Here is a tiny trained network, its code and every weight. The questions are about switching its units off for an input and a class, where a switched-off unit gives its printed mean instead of its output.

import numpy as np


def w(rows, s, z=0):
    codes = np.array(rows[::2]) - 128.0
    scale = np.full(codes.shape[1], s)
    scale[-1] = z or s
    return codes * scale


def f(y):
    return y / 2 * (1 + np.tanh(0.7978845608 * (y + 0.044715 * y**3)))


def log_softmax(a):
    a = a - a.max(-1, keepdims=True)
    return a - np.log(np.exp(a).sum(-1, keepdims=True))


def net(x, mask):
    res = np.array(x, float).reshape(1, 7) / 4 @ E
    y = f(res @ A[0][:, :-1].T + A[0][:, -1])
    res = res + np.where(mask, y, B[0][:, -1]) @ B[0][:, :-1]
    return log_softmax(res[-1] @ U[:, :-1].T + U[:, -1])


A, B = {}, {}
E = w([
[166,214,114],'x0',
[189,143,173],'x1',
[98,237,100],'x2',
[15,129,138],'x3',
[116,110,1],'x4',
[66,156,191],'x5',
[217,162,214],'x6',
],0.0095)
A[0] = w([
[127,64,91,252],'n0',
[52,79,104,224],'n1',
[104,86,90,237],'n2',
[162,127,104,250],'n3',
[252,93,113,226],'n4',
[116,207,141,238],'n5',
[146,154,103,243],'n6',
[120,135,200,227],'n7',
[152,171,126,229],'n8',
[168,136,104,108],'n9',
],0.019,0.0031)
B[0] = w([
[76,93,155,213],'n0',
[55,169,98,241],'n1',
[27,97,127,209],'n2',
[175,67,76,174],'n3',
[183,63,188,252],'n4',
[210,195,67,203],'n5',
[183,116,89,171],'n6',
[166,254,218,199],'n7',
[223,119,121,174],'n8',
[115,86,97,164],'n9',
],0.0099,0.016)
U = w([
[147,210,40,116],'0',
[152,70,186,8],'1',
[123,219,202,199],'2',
[4,169,96,218],'3',
],0.014,0.0017)

Each question gives the input, the list of numbers given to net, and the class t.
The units are the neurons (one row each of A and B). Each row of codes is followed by its name. A weight is (code - 128) times the scale printed after its matrix; where a second scale follows, it is the last column's (A, B and U).
mask holds one flag per neuron, in row order. A switched-off neuron (its flag False) gives its mean, the last column of its row in B, instead of its output. The means were averaged over made-up inputs and are rounded, as every weight is.
A unit's drop is (log p(t) with every unit on - log p(t) with that unit switched off) / (log p(t) with every unit on - log p(t) with every unit switched off).
The circuit of an input: a set's keep is (log p(t) with only the set's units on - log p(t) with every unit switched off) / (log p(t) with every unit on - log p(t) with every unit switched off). Starting from all 10 units, units are removed one at a time, each time the one whose removal leaves the highest keep (on an exact tie, the one counted first), for as long as the keep stays at least 0.8.
circuit, biggest first: the units of the circuit, biggest drop first
k most important neurons: the k neurons with the biggest drops, biggest first
drop of u: that unit's drop, to one decimal
input [2,2,6,-2,1,-1,5], class 0: circuit, biggest first : [n5]
input [0,-6,3,2,7,-5,5], class 3: 2 most important neurons : [n5 n2]
input [0,-8,-4,-8,-4,7,-3], class 2: circuit, biggest first : [n9 n3]
input [-6,2,-2,4,-7,7,-6], class 2: 2 most important neurons : [n7 n0]
input [1,6,0,-7,8,7,-6], class 1: circuit, biggest first : [n1 n5]
input [-5,-5,8,0,-3,-3,0], class 0: circuit, biggest first : [n0 n2]
input [0,-4,-5,-5,1,-4,-6], class 3: 2 most important neurons : [n2 n1]
input [7,-4,2,-8,-7,7,-7], class 0: 2 most important neurons : [n5 n4]
input [1,-6,-5,1,-1,2,3], class 2: 2 most important neurons : [n2 n1]
input [-7,6,8,-8,-2,0,4], class 1: 2 most important neurons : [n4 n1]
input [-6,0,-2,-4,2,-6,-6], class 3: 2 most important neurons : [n2 n1]
input [-6,3,-8,6,-5,-5,7], class 2: 2 most important neurons : [n7 n3]
input [7,6,5,7,6,8,4], class 0: drop of n5 : 0.4
input [6,2,7,-3,7,-7,8], class 1: drop of n4 : 1.6
input [5,4,3,8,1,-1,-1], class 0: drop of n4 : 0.0
input [4,-2,-6,1,6,-6,-3], class 3: circuit, biggest first : [n2]
